Below is a small trained network, with its code and all its weights. Each question gives an input and a target symbol and asks what happens when units are switched off, that is, made to give their printed mean instead of their output.

import numpy as np


def w(rows, s, z=0):
    codes = np.array(rows[::2]) - 128.0
    scale = np.full(codes.shape[1], s)
    scale[-1] = z or s
    return codes * scale


def norm(h):
    return h / np.sqrt((h * h).mean(-1, keepdims=True) + 1e-5)


def f(y):
    return np.maximum(y, 0)


def softmax(a):
    e = np.exp(a - a.max(-1, keepdims=True))
    return e / e.sum(-1, keepdims=True)


def log_softmax(a):
    a = a - a.max(-1, keepdims=True)
    return a - np.log(np.exp(a).sum(-1, keepdims=True))


def net(x, mask):
    ids = ['ΛΣΨαγδζηθξπ'.index(c) for c in x.split()]
    T = len(ids)
    res = E[ids] + P[:T]
    u = 0
    for l in range(2):
        r = norm(res)
        for j in range(3):
            rows = slice(2 * j, 2 * j + 2)
            q, k, v = (r @ M[l][rows].T for M in (Q, K, V))
            z = softmax(np.where(np.tri(T) > 0, q @ k.T / 2**0.5, -1e9)) @ v
            o = O[l][rows]
            res = res + np.where(mask[u + j], z, o[:, -1]) @ o[:, :-1]
        u += 3
        y = f(norm(res) @ A[l][:, :-1].T + A[l][:, -1])
        res = res + np.where(mask[u : u + 4], y, B[l][:, -1]) @ B[l][:, :-1]
        u += 4
    return log_softmax(norm(res)[-1] @ U[:, :-1].T + U[:, -1])


Q, K, V, O, A, B = {}, {}, {}, {}, {}, {}
E = w([
[104,183,123,144,152,167],'Λ',
[116,129,115,126,82,124],'Σ',
[109,133,127,117,104,99],'Ψ',
[137,109,148,109,105,129],'α',
[151,133,67,141,181,108],'γ',
[122,136,110,120,86,112],'δ',
[97,130,81,148,140,37],'ζ',
[112,132,105,116,84,128],'η',
[107,131,120,112,93,113],'θ',
[217,118,146,156,112,233],'ξ',
[152,18,8,166,61,98],'π',
],0.013)
P = w([
[94,22,73,253,214,203],'0',
[168,108,42,142,74,135],'1',
[168,129,53,133,66,125],'2',
[176,141,76,119,65,119],'3',
[180,139,102,100,77,114],'4',
[179,150,123,87,94,95],'5',
[164,157,143,75,104,82],'6',
[156,162,153,66,109,68],'7',
[148,160,161,57,118,71],'8',
[127,157,176,51,130,61],'9',
],0.0026)
Q[0] = w([
[151,30,164,106,124,123],'L0H1',
[144,57,25,160,117,60],'L0H1',
[177,97,58,158,28,111],'L0H2',
[175,1,165,51,71,93],'L0H2',
[182,156,218,73,163,229],'L0H3',
[50,189,162,74,37,163],'L0H3',
],0.0075)
K[0] = w([
[157,178,153,133,119,149],'L0H1',
[101,117,226,124,84,126],'L0H1',
[66,110,48,130,52,102],'L0H2',
[140,49,170,126,78,101],'L0H2',
[144,166,205,1,73,116],'L0H3',
[48,62,171,119,138,157],'L0H3',
],0.0086)
V[0] = w([
[193,125,87,187,141,84],'L0H1',
[135,168,109,157,165,119],'L0H1',
[140,218,97,191,127,57],'L0H2',
[113,154,159,114,205,130],'L0H2',
[195,200,170,120,49,113],'L0H3',
[172,129,140,253,170,102],'L0H3',
],0.0047)
O[0] = w([
[147,127,67,110,163,157,162],'L0H1',
[123,102,50,167,140,207,102],'L0H1',
[123,127,151,59,86,136,176],'L0H2',
[124,172,81,168,74,165,4],'L0H2',
[105,62,78,105,156,38,81],'L0H3',
[2,60,153,55,84,238,134],'L0H3',
],0.0051,0.0031)
A[0] = w([
[70,194,253,103,120,106,5],'L0N1',
[70,122,73,169,149,147,96],'L0N2',
[161,223,159,180,176,208,70],'L0N3',
[69,218,117,94,164,163,214],'L0N4',
],0.0052,0.0021)
B[0] = w([
[145,124,73,137,97,192,206],'L0N1',
[117,186,106,61,116,167,168],'L0N2',
[32,176,204,95,102,3,213],'L0N3',
[210,112,230,136,85,97,251],'L0N4',
],0.0068,0.0029)
Q[1] = w([
[196,122,184,149,110,175],'L1H1',
[162,108,151,175,212,140],'L1H1',
[162,111,116,176,251,99],'L1H2',
[164,158,184,151,119,106],'L1H2',
[91,166,126,156,162,103],'L1H3',
[103,113,226,82,86,134],'L1H3',
],0.012)
K[1] = w([
[182,123,170,142,113,246],'L1H1',
[209,98,166,143,203,99],'L1H1',
[255,139,154,41,110,49],'L1H2',
[122,180,235,93,102,139],'L1H2',
[139,158,139,181,175,37],'L1H3',
[28,223,89,166,118,215],'L1H3',
],0.0077)
V[1] = w([
[95,102,195,105,97,3],'L1H1',
[239,105,234,184,120,120],'L1H1',
[114,93,29,230,90,182],'L1H2',
[170,198,164,205,201,151],'L1H2',
[228,129,71,79,83,99],'L1H3',
[139,150,225,47,80,151],'L1H3',
],0.0053)
O[1] = w([
[16,5,81,187,208,162,162],'L1H1',
[208,125,38,171,95,175,138],'L1H1',
[49,104,101,247,190,100,123],'L1H2',
[73,184,73,77,148,45,68],'L1H2',
[57,208,162,139,159,253,168],'L1H3',
[180,143,134,202,221,145,253],'L1H3',
],0.0048,0.0035)
A[1] = w([
[97,103,163,113,148,249,64],'L1N1',
[243,82,153,28,172,94,94],'L1N2',
[123,126,127,7,129,141,136],'L1N3',
[154,75,3,60,215,195,254],'L1N4',
],0.0063,0.0024)
B[1] = w([
[167,149,97,90,166,97,185],'L1N1',
[166,151,123,148,151,6,253],'L1N2',
[148,115,51,151,155,139,192],'L1N3',
[100,194,152,80,104,172,230],'L1N4',
],0.012,0.0042)
U = w([
[171,64,57,130,136,34,95],'Λ',
[157,45,199,179,121,115,107],'Σ',
[209,146,139,166,94,197,184],'Ψ',
[101,217,60,38,164,184,52],'α',
[113,109,72,79,20,143,255],'γ',
[161,82,199,57,220,164,99],'δ',
[164,55,184,10,84,128,50],'ζ',
[88,203,210,115,76,151,198],'η',
[97,175,95,227,110,120,65],'θ',
[39,125,106,76,162,107,202],'ξ',
[131,129,135,191,224,168,88],'π',
],0.013,0.0033)

Each question gives the input, a string of symbols that net reads in full, and the target symbol t.
The units are the heads (2 rows each of Q, K, V and O) and the neurons (one row each of A and B). Each row of codes is followed by its name. A weight is (code - 128) times the scale printed after its matrix; where a second scale follows, it is the last column's (O, A, B and U).
mask holds one flag per unit, layer by layer, with each layer's heads first. A switched-off unit (its flag False) gives its mean, the last column of its rows in O or B, instead of its output. The means were averaged over made-up inputs and are rounded, as every weight is.
A unit's drop is (log p(t) with every unit on - log p(t) with that unit switched off) / (log p(t) with every unit on - log p(t) with every unit switched off).
The circuit of an input: a set's keep is (log p(t) with only the set's units on - log p(t) with every unit switched off) / (log p(t) with every unit on - log p(t) with every unit switched off). Starting from the 12 units with the biggest drops (on a tie, the unit counted first), units are removed one at a time, each time the one whose removal leaves the highest keep (on an exact tie, the one counted first), for as long as the keep stays at least 0.8.
units of the circuit, in order: the units of the circuit, biggest drop first
top k neurons: the k neurons with the biggest drops, biggest first
top k neurons in layer l: the k neurons of layer l with the biggest drops, biggest first
input ξ ζ γ η Ψ θ γ θ Ψ, target ξ: units of the circuit, in order -> [L1N2; L1H1]
input Ψ ξ ζ δ ξ θ δ Ψ Σ, target Ψ: units of the circuit, in order -> [L0H3; L1N2; L1N4; L1H3]
input Σ θ Λ θ ξ π δ, target Σ: top 3 neurons -> [L0N4; L0N2; L1N4]
input ξ θ α Λ Ψ Λ α Λ θ, target ξ: units of the circuit, in order -> [L1H1; L0H3]
input Σ ξ γ π δ, target Σ: top 2 neurons -> [L0N4; L1N4]
input ζ ξ θ π Σ Σ γ δ θ, target ζ: top 3 neurons in layer 1 -> [L1N2; L1N1; L1N4]
input Ψ Σ θ θ θ, target Ψ: units of the circuit, in order -> [L0H3; L1N2; L1N4; L1H3]
input π Λ Λ, target η: units of the circuit, in order -> [L0N3]
input ξ γ ξ Λ δ, target ξ: units of the circuit, in order -> [L0N4; L1H1]
input γ π π α δ π Ψ δ Σ, target γ: top 3 neurons -> [L1N2; L0N3; L0N1]
input ζ θ Σ γ δ, target ζ: top 3 neurons -> [L0N2; L1N2; L1N1]
input ξ ξ α Ψ Ψ π ξ Λ Ψ, target ξ: units of the circuit, in order -> [L1H1; L1N2]
input δ Λ Λ δ Λ α δ Ψ, target δ: top 2 neurons -> [L0N4; L0N1]
input η α α γ γ ζ Ψ ξ δ, target η: top 3 neurons in layer 0 -> [L0N4; L0N2; L0N3]
input ζ γ Λ η, target ζ: top 4 neurons -> [L0N2; L1N2; L1N1; L1N4]
input α θ Ψ γ α α, target Λ: units of the circuit, in order -> [L1N2]
input Σ δ ζ Ψ, target Σ: top 2 neurons -> [L0N4; L1N4]
input γ θ Σ Λ η ξ α Λ α θ, target γ: top 4 neurons -> [L1N2; L0N3; L0N2; L0N1]
input ζ δ Ψ Σ α ξ α ξ θ Σ, target ζ: top 2 neurons -> [L0N2; L1N2]
input γ η θ η θ, target γ: top 2 neurons in layer 1 -> [L1N2; L1N4]
input α γ θ, target α: top neuron in layer 1 -> [L1N2]
input α Λ δ, target α: top 2 neurons in layer 1 -> [L1N3; L1N4]
input θ π Λ Λ θ δ γ, target α: top 2 neurons -> [L1N4; L0N3]
input α η α Ψ, target α: top 2 neurons in layer 0 -> [L0N1; L0N3]
input γ η Λ Σ, target γ: top 3 neurons -> [L1N2; L0N3; L0N2]
